Below is a small trained network, with its code and all its weights. Each question gives an input and a target symbol and asks what happens when units are switched off, that is, made to give their printed mean instead of their output.

import numpy as np


def w(rows, s, z=0):
    codes = np.array(rows[::2]) - 128.0
    scale = np.full(codes.shape[1], s)
    scale[-1] = z or s
    return codes * scale


def norm(h):
    return h / np.sqrt((h * h).mean(-1, keepdims=True) + 1e-5)


def f(y):
    return y / 2 * (1 + np.tanh(0.7978845608 * (y + 0.044715 * y**3)))


def softmax(a):
    e = np.exp(a - a.max(-1, keepdims=True))
    return e / e.sum(-1, keepdims=True)


def log_softmax(a):
    a = a - a.max(-1, keepdims=True)
    return a - np.log(np.exp(a).sum(-1, keepdims=True))


def net(x, mask):
    ids = ['γεηθπτφ'.index(c) for c in x.split()]
    T = len(ids)
    res = E[ids] + P[:T]
    r = norm(res)
    for j in range(2):
        rows = slice(2 * j, 2 * j + 2)
        q, k, v = (r @ M[0][rows].T for M in (Q, K, V))
        z = softmax(np.where(np.tri(T) > 0, q @ k.T / 2**0.5, -1e9)) @ v
        o = O[0][rows]
        res = res + np.where(mask[j], z, o[:, -1]) @ o[:, :-1]
    y = f(norm(res) @ A[0][:, :-1].T + A[0][:, -1])
    res = res + np.where(mask[2:6], y, B[0][:, -1]) @ B[0][:, :-1]
    return log_softmax(norm(res)[-1] @ U[:, :-1].T + U[:, -1])


Q, K, V, O, A, B = {}, {}, {}, {}, {}, {}
E = w([
[201,161,54,98,108,162,119],'γ',
[91,75,185,188,64,98,155],'ε',
[157,159,107,147,167,141,90],'η',
[70,56,184,164,95,76,143],'θ',
[149,111,150,30,150,124,44],'π',
[148,154,176,112,119,112,125],'τ',
[180,135,140,31,117,128,255],'φ',
],0.02)
P = w([
[138,162,129,138,190,22,162],'0',
[144,252,116,129,108,92,95],'1',
[156,180,183,110,124,77,99],'2',
[120,147,139,121,238,56,159],'3',
[135,165,124,155,162,105,145],'4',
[199,104,218,149,181,105,150],'5',
[176,157,178,137,185,94,150],'6',
[217,184,206,166,146,68,150],'7',
],0.012)
Q[0] = w([
[192,122,226,160,95,131,52],'H0',
[145,125,38,95,132,216,160],'H0',
[101,94,152,6,208,146,158],'H1',
[253,133,170,84,8,76,101],'H1',
],0.0076)
K[0] = w([
[121,51,128,131,254,112,161],'H0',
[97,110,120,134,144,34,80],'H0',
[109,187,78,118,69,85,174],'H1',
[207,53,165,142,212,187,209],'H1',
],0.0085)
V[0] = w([
[84,170,178,50,224,95,75],'H0',
[237,164,83,93,213,115,99],'H0',
[45,70,73,124,217,177,61],'H1',
[135,75,127,9,80,116,150],'H1',
],0.012)
O[0] = w([
[187,208,198,208,63,87,94,253],'H0',
[186,67,69,210,121,163,142,245],'H0',
[161,100,141,183,139,61,64,2],'H1',
[220,138,92,92,69,10,208,178],'H1',
],0.013,0.012)
A[0] = w([
[117,26,12,172,132,174,135,3],'N0',
[61,53,177,209,132,144,66,27],'N1',
[146,198,170,152,158,113,71,169],'N2',
[138,151,120,145,175,175,100,103],'N3',
],0.011,0.006)
B[0] = w([
[173,11,147,73,128,70,142,142],'N0',
[82,145,115,195,189,82,141,142],'N1',
[55,77,172,72,136,227,15,253],'N2',
[109,211,181,179,182,216,116,138],'N3',
],0.011,0.0056)
U = w([
[190,36,43,88,138,182,94,81],'γ',
[64,129,148,62,125,140,120,153],'ε',
[140,146,94,171,188,147,102,177],'η',
[96,128,175,56,131,53,61,204],'θ',
[209,126,152,95,76,11,40,171],'π',
[100,190,153,132,55,177,121,1],'τ',
[106,186,61,131,125,86,209,162],'φ',
],0.012,0.0073)

Each question gives the input, a string of symbols that net reads in full, and the target symbol t.
The units are the heads (2 rows each of Q, K, V and O) and the neurons (one row each of A and B). Each row of codes is followed by its name. A weight is (code - 128) times the scale printed after its matrix; where a second scale follows, it is the last column's (O, A, B and U).
mask holds one flag per unit, heads first, then neurons. A switched-off unit (its flag False) gives its mean, the last column of its rows in O or B, instead of its output. The means were averaged over made-up inputs and are rounded, as every weight is.
A unit's drop is (log p(t) with every unit on - log p(t) with that unit switched off) / (log p(t) with every unit on - log p(t) with every unit switched off).
The circuit of an input: a set's keep is (log p(t) with only the set's units on - log p(t) with every unit switched off) / (log p(t) with every unit on - log p(t) with every unit switched off). Starting from all 6 units, units are removed one at a time, each time the one whose removal leaves the highest keep (on an exact tie, the one counted first), for as long as the keep stays at least 0.8.
units of the circuit, in order: the units of the circuit, biggest drop first
unit that matters most: the unit with the biggest drop
k most important neurons: the k neurons with the biggest drops, biggest first
heads that matter: for each layer, one digit per head in row order, 1 if its drop is at least 0.15 and else 0, layers parted by /
drop when u is switched off: that unit's drop, to one decimal
input π π η η π τ, target η: unit that matters most	H1
input η η τ π, target η: heads that matter	01
input ε π τ, target ε: units of the circuit, in order	H0, H1
input π τ η τ, target τ: heads that matter	01
input γ γ π, target γ: heads that matter	10
input η η γ, target η: 2 most important neurons	N3, N1
input τ φ η τ θ, target η: heads that matter	01
input π ε π π ε, target π: heads that matter	01
input φ τ τ, target φ: heads that matter	11
input ε γ π ε, target γ: heads that matter	10
input θ φ ε, target φ: heads that matter	10
input ε ε π τ, target ε: units of the circuit, in order	H1, H0
input φ η φ θ π, target φ: heads that matter	01
input θ π θ η, target π: heads that matter	11
input γ γ π θ π φ φ ε, target φ: most important neuron	N2
input π ε θ θ, target ε: heads that matter	11
input τ φ γ, target φ: heads that matter	01
input φ π π φ, target π: heads that matter	10
input ε φ τ τ φ τ θ, target φ: heads that matter	10
input γ η τ, target γ: heads that matter	10
input ε φ η ε, target η: units of the circuit, in order	H1
input π π θ ε π τ η γ, target τ: units of the circuit, in order	H1, H0
input η θ γ ε φ φ θ γ, target φ: units of the circuit, in order	H1, H0
input φ θ π η ε, target η: units of the circuit, in order	H1, N1
input γ π φ π φ φ τ, target φ: units of the circuit, in order	H1, H0
input φ η φ π π φ φ θ, target φ: units of the circuit, in order	H0, N2
input θ γ ε θ η, target ε: units of the circuit, in order	H0
input θ θ ε, target θ: drop when N0 is switched off	0.0
input θ η π π ε, target π: drop when H1 is switched off	0.7
